Here is a tiny trained network, its code and every weight. The questions are about switching its units off for an input and a class, where a switched-off unit gives its printed mean instead of its output.

import numpy as np


def w(rows, s, z=0):
    codes = np.array(rows[::2]) - 128.0
    scale = np.full(codes.shape[1], s)
    scale[-1] = z or s
    return codes * scale


def norm(h):
    return h / np.sqrt((h * h).mean(-1, keepdims=True) + 1e-5)


def f(y):
    return np.maximum(y, 0)


def log_softmax(a):
    a = a - a.max(-1, keepdims=True)
    return a - np.log(np.exp(a).sum(-1, keepdims=True))


def net(x, mask):
    res = np.array(x, float).reshape(1, 7) / 4 @ E
    u = 0
    for l in range(4):
        y = f(norm(res) @ A[l][:, :-1].T + A[l][:, -1])
        res = res + np.where(mask[u : u + 7], y, B[l][:, -1]) @ B[l][:, :-1]
        u += 7
    return log_softmax(norm(res)[-1] @ U[:, :-1].T + U[:, -1])


A, B = {}, {}
E = w([
[134,150,90,1,176,105,213,94,137],'x0',
[127,129,125,129,128,128,126,129,131],'x1',
[95,146,125,96,58,67,122,154,212],'x2',
[128,129,128,128,130,127,127,129,130],'x3',
[126,125,129,129,127,130,131,128,131],'x4',
[132,127,125,128,130,128,128,132,130],'x5',
[155,65,79,163,108,70,111,93,134],'x6',
],0.00074)
A[0] = w([
[179,5,55,173,127,47,124,37,149,149],'0.n0',
[131,146,59,24,165,69,184,79,145,101],'0.n1',
[172,93,143,184,206,204,111,68,10,137],'0.n2',
[138,103,119,215,124,179,64,187,46,108],'0.n3',
[144,83,105,212,110,148,96,130,114,6],'0.n4',
[160,128,103,78,248,144,236,11,72,121],'0.n5',
[81,131,176,143,228,212,116,115,33,130],'0.n6',
],0.0016)
B[0] = w([
[22,57,101,53,159,78,68,36,41,241],'0.n0',
[152,91,175,152,102,127,255,120,198,231],'0.n1',
[171,121,228,118,96,130,205,50,199,249],'0.n2',
[89,166,210,84,111,127,182,51,177,219],'0.n3',
[64,67,239,64,123,90,70,48,25,159],'0.n4',
[110,143,60,143,167,150,27,248,66,252],'0.n5',
[188,155,82,207,130,59,125,61,151,223],'0.n6',
],0.0017,0.002)
A[1] = w([
[10,146,162,68,84,164,84,175,154,139],'1.n0',
[85,111,96,93,66,58,165,121,212,5],'1.n1',
[48,36,24,139,89,64,53,78,76,78],'1.n2',
[98,207,157,174,69,187,67,203,178,10],'1.n3',
[124,152,86,125,33,114,106,165,222,102],'1.n4',
[98,1,74,109,138,99,135,46,96,140],'1.n5',
[198,63,99,180,176,150,114,66,20,125],'1.n6',
],0.002,0.0019)
B[1] = w([
[153,101,132,159,69,67,84,158,114,189],'1.n0',
[66,111,208,141,101,91,165,21,151,176],'1.n1',
[176,254,133,138,150,151,128,145,153,228],'1.n2',
[235,11,157,140,106,59,154,158,80,157],'1.n3',
[130,117,161,134,173,121,80,181,75,176],'1.n4',
[96,47,100,126,137,67,159,167,127,254],'1.n5',
[71,118,95,68,113,129,141,210,132,211],'1.n6',
],0.0026,0.0023)
A[2] = w([
[117,187,219,130,83,178,181,167,208,91],'2.n0',
[113,157,154,102,29,83,141,148,199,136],'2.n1',
[227,207,171,234,82,214,164,53,251,2],'2.n2',
[82,164,190,128,39,58,90,75,222,131],'2.n3',
[106,161,131,69,83,65,125,121,223,124],'2.n4',
[187,235,96,115,192,195,67,211,64,92],'2.n5',
[170,221,126,183,86,160,138,93,217,53],'2.n6',
],0.0024,0.0022)
B[2] = w([
[206,135,34,62,165,157,52,201,163,170],'2.n0',
[150,123,72,100,66,143,116,160,207,207],'2.n1',
[252,217,139,236,236,249,45,92,134,170],'2.n2',
[129,146,98,112,201,144,183,147,70,254],'2.n3',
[144,137,126,175,86,200,81,105,150,198],'2.n4',
[100,146,172,56,150,171,241,80,147,171],'2.n5',
[184,97,208,211,152,147,133,97,34,144],'2.n6',
],0.0031,0.0029)
A[3] = w([
[71,97,138,104,50,100,141,48,184,66],'3.n0',
[55,92,195,139,136,123,120,17,57,3],'3.n1',
[127,93,87,87,105,68,47,91,150,113],'3.n2',
[67,94,182,136,130,133,112,19,58,25],'3.n3',
[180,195,87,134,165,151,200,121,112,119],'3.n4',
[108,214,85,169,82,112,23,122,138,26],'3.n5',
[85,253,86,193,90,91,27,135,140,5],'3.n6',
],0.0031,0.0017)
B[3] = w([
[94,76,109,211,76,107,147,69,193,191],'3.n0',
[32,51,223,190,249,68,9,50,87,183],'3.n1',
[176,159,194,141,124,205,152,139,128,213],'3.n2',
[52,22,229,156,203,55,31,77,91,177],'3.n3',
[111,151,184,164,93,128,66,92,104,249],'3.n4',
[62,249,42,121,57,66,92,78,97,167],'3.n5',
[19,228,3,188,55,66,29,19,37,175],'3.n6',
],0.0032,0.0019)
U = w([
[251,230,234,250,234,235,17,44,24,176],'0',
[76,240,239,21,245,236,250,34,32,115],'1',
[235,43,216,226,21,24,29,236,36,170],'2',
[235,228,11,15,26,232,76,228,248,6],'3',
[20,17,232,234,230,20,13,10,4,175],'4',
[28,12,12,22,243,22,228,207,19,105],'5',
[20,238,4,239,18,15,11,8,23,145],'6',
[29,21,17,205,25,21,229,7,228,91],'7',
],0.0037,0.0025)

Each question gives the input, the list of numbers given to net, and the class t.
The units are the neurons (one row each of A and B). Each row of codes is followed by its name. A weight is (code - 128) times the scale printed after its matrix; where a second scale follows, it is the last column's (A, B and U).
mask holds one flag per neuron, layer by layer. A switched-off neuron (its flag False) gives its mean, the last column of its row in B, instead of its output. The means were averaged over made-up inputs and are rounded, as every weight is.
A unit's drop is (log p(t) with every unit on - log p(t) with that unit switched off) / (log p(t) with every unit on - log p(t) with every unit switched off).
The circuit of an input: a set's keep is (log p(t) with only the set's units on - log p(t) with every unit switched off) / (log p(t) with every unit on - log p(t) with every unit switched off). Starting from the 12 units with the biggest drops (on a tie, the unit counted first), units are removed one at a time, each time the one whose removal leaves the highest keep (on an exact tie, the one counted first), for as long as the keep stays at least 0.8.
circuit, biggest first: the units of the circuit, biggest drop first
most important unit: the unit with the biggest drop
top k neurons: the k neurons with the biggest drops, biggest first
top k neurons in layer l: the k neurons of layer l with the biggest drops, biggest first
drop when u is switched off: that unit's drop, to one decimal
input [5,4,2,-3,7,-3,1], class 7: top 2 neurons -> 0.n1; 1.n2
input [2,4,-1,0,5,5,-2], class 1: most important unit -> 0.n5
input [-4,-4,2,-8,1,-2,4], class 6: circuit, biggest first -> 1.n2; 3.n6
input [4,4,-8,5,3,-3,-2], class 1: circuit, biggest first -> 0.n5; 2.n5; 0.n0
input [2,6,-5,-3,-2,-5,0], class 1: circuit, biggest first -> 0.n0; 0.n5; 2.n5
input [1,5,8,3,-8,5,1], class 7: circuit, biggest first -> 0.n5; 3.n0
input [2,-8,1,-1,-5,-8,-6], class 3: circuit, biggest first -> 0.n0; 2.n0
input [1,-5,1,8,5,6,6], class 7: top 3 neurons -> 0.n5; 1.n5; 2.n3
input [0,-3,6,2,1,5,-4], class 2: top 3 neurons in layer 0 -> 0.n0; 0.n2; 0.n3
input [-3,4,2,-6,4,3,-1], class 2: top 4 neurons -> 0.n0; 1.n3; 0.n2; 0.n1
input [-2,-2,1,-3,2,2,-5], class 2: top 4 neurons -> 0.n2; 1.n3; 0.n0; 0.n1
input [1,6,3,-3,-5,-3,4], class 7: top 4 neurons -> 1.n5; 0.n5; 2.n2; 0.n1
input [6,2,6,7,5,-1,0], class 3: top 2 neurons -> 0.n0; 2.n0
input [-4,3,3,7,4,4,-2], class 2: top 2 neurons -> 1.n3; 0.n0
input [2,-5,-7,-2,-8,6,6], class 5: top neuron -> 1.n6
input [1,-8,1,-5,3,4,-6], class 3: top 2 neurons -> 0.n0; 1.n2
input [3,6,0,-1,5,-8,7], class 5: top 3 neurons in layer 1 -> 1.n5; 1.n2; 1.n1
input [8,-3,0,8,5,2,1], class 5: top 3 neurons -> 2.n2; 0.n5; 1.n2
input [2,1,-1,5,-5,4,0], class 1: top 3 neurons -> 0.n5; 1.n5; 2.n5
input [-7,-8,4,-8,-3,0,1], class 6: most important unit -> 0.n1
input [7,7,-1,5,-7,-3,3], class 5: top 2 neurons -> 0.n5; 0.n1
input [1,-2,-8,3,1,-4,-5], class 1: top 3 neurons -> 0.n5; 2.n5; 1.n6
input [6,6,4,6,-5,3,0], class 3: top 2 neurons -> 0.n0; 1.n5
input [1,7,-1,8,-6,-8,-1], class 1: top 2 neurons in layer 2 -> 2.n5; 2.n2
input [4,-4,4,4,2,-1,-1], class 3: drop when 1.n5 is switched off -> 0.1
input [2,-7,3,-5,-3,-3,4], class 7: drop when 1.n5 is switched off -> 0.2
input [2,-2,-4,-6,-1,5,3], class 5: drop when 1.n6 is switched off -> 0.1
